Here is a tiny trained network, its code and every weight. The questions are about switching its units off for an input and a class, where a switched-off unit gives its printed mean instead of its output.

import numpy as np


def w(rows, s, z=0):
    codes = np.array(rows[::2]) - 128.0
    scale = np.full(codes.shape[1], s)
    scale[-1] = z or s
    return codes * scale


def f(y):
    return y / 2 * (1 + np.tanh(0.7978845608 * (y + 0.044715 * y**3)))


def log_softmax(a):
    a = a - a.max(-1, keepdims=True)
    return a - np.log(np.exp(a).sum(-1, keepdims=True))


def net(x, mask):
    res = np.array(x, float).reshape(1, 3) / 4 @ E
    y = f(res @ A[0][:, :-1].T + A[0][:, -1])
    res = res + np.where(mask, y, B[0][:, -1]) @ B[0][:, :-1]
    return log_softmax(res[-1] @ U[:, :-1].T + U[:, -1])


A, B = {}, {}
E = w([
[248,109,125,152],'x0',
[158,202,84,32],'x1',
[121,108,7,185],'x2',
],0.015)
A[0] = w([
[170,155,51,65,157],'neuron 1',
[147,201,150,64,148],'neuron 2',
[247,84,127,167,202],'neuron 3',
[157,180,146,64,132],'neuron 4',
[74,173,130,78,169],'neuron 5',
[145,125,220,105,243],'neuron 6',
[40,147,193,143,255],'neuron 7',
[141,108,195,70,238],'neuron 8',
[135,186,177,77,168],'neuron 9',
[60,127,68,157,217],'neuron 10',
[67,165,117,71,207],'neuron 11',
],0.015,0.0077)
B[0] = w([
[129,245,70,74,239],'neuron 1',
[196,106,56,153,224],'neuron 2',
[136,217,143,187,253],'neuron 3',
[177,136,85,144,212],'neuron 4',
[125,73,78,76,211],'neuron 5',
[212,108,229,121,236],'neuron 6',
[97,23,188,100,236],'neuron 7',
[232,91,152,135,226],'neuron 8',
[177,76,98,156,214],'neuron 9',
[59,87,86,135,235],'neuron 10',
[138,52,61,85,227],'neuron 11',
],0.012,0.017)
U = w([
[120,85,210,67,179],'0',
[176,161,219,170,112],'1',
[48,103,110,172,254],'2',
[115,174,116,247,154],'3',
[165,83,85,118,83],'4',
[214,167,120,137,33],'5',
[84,150,74,48,137],'6',
[129,230,98,88,95],'7',
],0.012,0.0038)

Each question gives the input, the list of numbers given to net, and the class t.
The units are the neurons (one row each of A and B). Each row of codes is followed by its name. A weight is (code - 128) times the scale printed after its matrix; where a second scale follows, it is the last column's (A, B and U).
mask holds one flag per neuron, in row order. A switched-off neuron (its flag False) gives its mean, the last column of its row in B, instead of its output. The means were averaged over made-up inputs and are rounded, as every weight is.
A unit's drop is (log p(t) with every unit on - log p(t) with that unit switched off) / (log p(t) with every unit on - log p(t) with every unit switched off).
unit that matters most: the unit with the biggest drop
k most important neurons: the k neurons with the biggest drops, biggest first
drop of u: that unit's drop, to one decimal
input [-2,-7,-4], class 0: unit that matters most	neuron 7
input [7,6,1], class 7: 2 most important neurons	[neuron 1; neuron 6]
input [-5,1,-7], class 4: 3 most important neurons	[neuron 2; neuron 9; neuron 11]
input [-1,-7,-5], class 0: 2 most important neurons	[neuron 7; neuron 3]
input [-7,2,-8], class 4: 2 most important neurons	[neuron 2; neuron 9]
input [-6,1,-8], class 4: 3 most important neurons	[neuron 2; neuron 9; neuron 11]
input [1,-8,-7], class 1: 4 most important neurons	[neuron 11; neuron 6; neuron 5; neuron 10]
input [-1,0,-6], class 0: 4 most important neurons	[neuron 6; neuron 7; neuron 3; neuron 1]
input [-4,0,4], class 2: 2 most important neurons	[neuron 1; neuron 10]
input [8,0,-4], class 1: drop of neuron 11	0.1
input [2,7,4], class 7: drop of neuron 1	0.1
input [8,3,8], class 7: drop of neuron 1	0.3
input [-7,-2,2], class 2: drop of neuron 6	0.2
input [-3,-2,1], class 2: unit that matters most	neuron 6
